[-529, 664, -288, -260, 461, -42] >> -42, -529

[-767, -640, 243, -798, -300, -607, -19] >> -19, -767

[153, -49, 84, 578, 274, 602] >> 602, 153

[[55, -56, 87, 9, 46, -67, 143],
[-136, 622, -341, 0, 741, 570, -693],
[-463, 181, -423, -377, 439, 86, -250]] >> 143, -463

[[583, 323, 350, 544, 214, 389, -192],
[617, 693, 230, 657, 538, 755, -609]] >> -192, 617

[-247, -768, -179, 72] >> 72, -247

[[279, 383, -411, 700, -469],
[437, 160, -766, 500, -258]] >> -469, 437

[[574, -89, -662, -36],
[564, -127, -619, -28],
[3, -541, -580, -503]] >> -36, 3

[446, 551, 75, 496, 468, 678] >> 678, 446

[[40, 136, 70, 141, 10, 74],
[642, -221, 574, -334, 605, 394],
[-457, 608, -516, -130, -349, -484]] >> 74, -457
---
[-802, -185, -144, 96] >> 96
[591, -59, 668, -581, 597] >> 597
[265, -200, 81, -420, 738, -428, -473] >> -473
[485, 568, 668, 78, -660] >> -660
[-250, 73, 714, -510, -108, -408, -349] >> -349
[-724, 717, 516, -802] >> -802
[582, 417, 563, -164, -353, 385, -223] >> -223
[199, 56, -35, -117, -669] >> -669
---
[-316, -391, -467, -596, -604, -394] Answer: -394
[-655, -561, 343, 297, 500] Answer: 500
[-595, 488, -682, -369] Answer: -369
[-630, -586, -722, -672, -730] Answer: -730
[-541, 756, -373, 271, -524] Answer: -524
[29, -418, 569, 280, -518, 316] Answer: 316
[-33, -56, -685, 69] Answer: 69
[690, -654, 452, 445, -402, 337] Answer: 337
[-684, 196, -738, 410, 450, 606] Answer: 606
[669, 398, -118, 144, 176, -134, 678] Answer: 678
---
array([[ 163, -913,  463, -103, -729, -885,  979],
       [-719, -746, -317, -815, -253, -850,  561],
       [ 284,  223,   97,  256,  284,  247, -320]]) yields 247

array([[8349, 6773, 7969, 8441],
       [6652, 7371, 6666, 7112],
       [2179, 7063, 9529, 9814]]) yields 9529

array([[146,  53, 115,  84, 137,  20],
       [ 91, 237, 204, 200, 100,  36],
       [ 51, 156,  53,  69,  68, 146]]) yields 68

array([[55, 26, 21, 52, 42, 26, 35],
       [79, 69, 70, 55, 71, 59, 40],
       [58, 38, 56, 33, 21, 30, 44]]) yields 30

array([[710, 343, 554, 532],
       [626, 217, 552, 697],
       [816, 542, 635, 844]]) yields 635

array([[  3,  -7, -37, -20, -21,  38, -12],
       [-39, -46, -24,  14, -40,  10, -19],
       [-18, -23, -42, -26,  23, -24, -13]]) yields -24

array([[124, 170, 135, 173, 218, 212, 133],
       [ 72, 221, 194, 223, 123, 120, 206],
       [243,  49,  99,  51, 110, 108,  93]]) yields 108
---
-1.3	1.1	-1.2	1.7	1.5 gives -1.3, 1.5

-63.3	22.0	65.1	133.7	127.2
-64.0	91.5	-87.1	-46.3	-24.4
-8.0	-31.7	-83.4	-90.2	-141.3
gives -63.3, -141.3

-1.449	1.926	-0.328	1.062	1.005
-1.922	-1.725	-1.283	-1.042	-1.684
0.923	-1.595	0.174	-1.075	-1.665
gives -1.449, -1.665

0.58	-0.77	1.34	-0.54	0.44	0.31	-1.18 gives 0.58, -1.18

-0.95	1.39	-1.34	-0.35	1.60 gives -0.95, 1.60

-1.75	-1.74	-1.54	-1.68	1.95	-1.76	-1.76
-1.26	-1.43	-1.46	-1.13	-1.74	1.35	-1.15
-1.13	-1.21	-1.22	0.50	-1.32	0.83	-0.62
gives -1.75, -0.62

0.13	-0.11	0.05	-0.03	-0.14	0.07	-0.04
-0.06	0.06	-0.18	0.03	0.20	-0.04	-0.04
gives 0.13, -0.04

14.9	117.5	68.5	101.2	-156.6	128.1	-72.7 gives 14.9, -72.7

-1.0	0.2	1.3	1.0	1.1 gives -1.0, 1.1
---
[-363, -464, 360, -748, -415] >> -363
[-347, -708, 264, -27, -128, -332] >> -347
[6, -92, 355, -490, -722] >> 6
[631, 163, -473, -117, -506] >> 631
[-695, 221, 534, 236] >> -695
[487, 583, 58, -112] >> 487
[400, 794, 473, 647] >> 400
[-249, -634, 322, 373, -399, -55, 513] >> -249
[-714, -634, 104, 283, -85] >> -714
---
[484, -224, 527, -515, 404, -653] >> -224

[[159, 224, 309, 111, 193],
[463, 506, 808, 221, 570],
[10, -251, -288, 213, -50]] >> -251

[[-123, 65, 56, 27, 70, 33, -49],
[653, -52, -654, 22, -175, 19, -154],
[534, -512, -220, -151, -111, -178, 427]] >> -512

[-205, -3, -776, 247, -176, 431, -196] >> -3

[[209, -375, 119, 78, 137],
[703, -153, 202, -129, 232],
[-375, -384, -34, 186, -39]] >> -384

[-584, 12, 440, 268, 172, 478, -31] >> 12

[-119, -32, 341, 661] >> -32

[-606, 32, -256, 111, -292, 15] >> 32
---
[[-313  -35 -308 -719]
 [ 262  107  222  275]]: 222

[[  64 -492  -98 -121  199 -129 -380]
 [-675 -417   56  -76   25 -134 -293]
 [-215 -208  322 -189   12 -337 -380]]: -134

[[-617  753  225  125  126]
 [-163  216 -513  118   18]
 [ 263  -70 -642  125 -507]]: 118

[[-250 -476  -19   45  270 -136]
 [-308 -434  -63  -73  346  612]]: 346

[[ -93 -146 -128  254]
 [ 570 -337  -43  182]]: -43

[[-278 -612  296  613  -84]
 [ 268  -42  506   96  455]
 [-230 -152 -147  258   57]]: 96
---
[200  63  13 196 151  96 183] >> 196

[55 91 20 44 89] >> 20

[[  3 207  59  81  68  10  50]
 [ 84  54  46  43  72  83  86]
 [ 79  41  44  76  42  82  80]] >> 43

[61 83 47 60 78  3 39] >> 60

[-30  31  13 -40  27] >> 13

[ 2 23 29 87 70 72 82] >> 87
---
[[18 28 49 80]
 [95 82 65 68]
 [87 91 44 53]]: 44

[[  40   60 -620  336  535 -109]
 [-351 -226 -339  304 -225 -656]]: -351

[[42 36 56 14]
 [29 72 81 26]
 [27 78 84 34]]: 27

[ 57 176 235 117  11]: 117

[[-378 -501  662 -521 -487]
 [-491 -989  493 -398 -295]
 [-860 -479  295 -506 -138]]: -521

[[136 156 126 149 155]
 [165  10 188 169 168]
 [166   1 193 162 179]]: 126

[-642  748  216  810  496]: 496

[ 691  410   72 -931]: 410
---
158.6	-108.9	-195.7	-139.4	-81.9	186.4 ans = -108.9
0.000	0.115	-0.082	-0.103	-0.109	-0.144	0.087 ans = 0.115
84.63	158.49	26.79	-98.89 ans = 158.49
-8.72	12.88	7.55	-12.78 ans = 12.88
12.2	13.6	-16.0	-14.0	5.4	-9.0	0.5 ans = 13.6
0.4	-1.5	1.0	1.1 ans = -1.5
6.3	-10.7	-7.0	12.3	17.8 ans = -10.7
3.101	11.293	-13.517	-11.362 ans = 11.293
122.21	-46.15	-194.18	57.13	-72.75	178.27	-67.38 ans = -46.15
